Below is a small trained network, with its code and all its weights. Each question gives an input and a class and asks what happens when units are switched off, that is, made to give their printed mean instead of their output.

import numpy as np


def w(rows, s, z=0):
    codes = np.array(rows[::2]) - 128.0
    scale = np.full(codes.shape[1], s)
    scale[-1] = z or s
    return codes * scale


def f(y):
    return np.maximum(y, 0)


def log_softmax(a):
    a = a - a.max(-1, keepdims=True)
    return a - np.log(np.exp(a).sum(-1, keepdims=True))


def net(x, mask):
    res = np.array(x, float).reshape(1, 5) / 4 @ E
    y = f(res @ A[0][:, :-1].T + A[0][:, -1])
    res = res + np.where(mask, y, B[0][:, -1]) @ B[0][:, :-1]
    return log_softmax(res[-1] @ U[:, :-1].T + U[:, -1])


A, B = {}, {}
E = w([
[189,202,183],'x0',
[219,28,220],'x1',
[128,129,132],'x2',
[128,129,129],'x3',
[254,113,27],'x4',
],0.0086)
A[0] = w([
[189,35,195,253],'neuron 0',
[100,212,99,159],'neuron 1',
[125,171,201,139],'neuron 2',
[204,77,49,253],'neuron 3',
[251,208,124,110],'neuron 4',
[171,36,175,162],'neuron 5',
[185,125,70,242],'neuron 6',
[164,127,213,138],'neuron 7',
],0.012,0.0044)
B[0] = w([
[214,185,253,247],'neuron 0',
[136,17,187,185],'neuron 1',
[186,127,172,177],'neuron 2',
[72,22,188,225],'neuron 3',
[29,174,140,203],'neuron 4',
[240,90,219,212],'neuron 5',
[17,53,101,199],'neuron 6',
[199,209,195,190],'neuron 7',
],0.0081,0.013)
U = w([
[2,174,121,158],'0',
[173,83,198,255],'1',
[182,122,221,129],'2',
[247,228,170,3],'3',
[118,35,75,73],'4',
],0.0094,0.0059)

Each question gives the input, the list of numbers given to net, and the class t.
The units are the neurons (one row each of A and B). Each row of codes is followed by its name. A weight is (code - 128) times the scale printed after its matrix; where a second scale follows, it is the last column's (A, B and U).
mask holds one flag per neuron, in row order. A switched-off neuron (its flag False) gives its mean, the last column of its row in B, instead of its output. The means were averaged over made-up inputs and are rounded, as every weight is.
A unit's drop is (log p(t) with every unit on - log p(t) with that unit switched off) / (log p(t) with every unit on - log p(t) with every unit switched off).
The circuit of an input: a set's keep is (log p(t) with only the set's units on - log p(t) with every unit switched off) / (log p(t) with every unit on - log p(t) with every unit switched off). Starting from all 8 units, units are removed one at a time, each time the one whose removal leaves the highest keep (on an exact tie, the one counted first), for as long as the keep stays at least 0.8.
circuit, biggest first: the units of the circuit, biggest drop first
top k neurons: the k neurons with the biggest drops, biggest first
drop of u: that unit's drop, to one decimal
input [-1,-3,-5,-2,2], class 4: circuit, biggest first : [neuron 0; neuron 7]
input [-6,-1,8,3,-8], class 0: circuit, biggest first : [neuron 5]
input [-2,-8,5,-2,2], class 4: circuit, biggest first : [neuron 1; neuron 0; neuron 7]
input [-5,-3,-3,4,-2], class 0: top 2 neurons : [neuron 5; neuron 0]
input [2,2,3,-7,-3], class 3: circuit, biggest first : [neuron 3; neuron 6; neuron 1]
input [-1,-2,-8,-6,0], class 0: circuit, biggest first : [neuron 5; neuron 0]
input [-4,-3,-4,-4,1], class 4: circuit, biggest first : [neuron 0; neuron 7]
input [0,0,-6,1,2], class 4: circuit, biggest first : [neuron 0; neuron 7; neuron 5]
input [3,-7,3,-8,8], class 0: top 2 neurons : [neuron 4; neuron 5]
input [-3,-1,5,-5,-6], class 0: drop of neuron 5 : 0.6
input [7,-4,0,-8,7], class 0: drop of neuron 0 : 0.0
input [-6,-1,1,-6,-6], class 0: drop of neuron 5 : 0.4
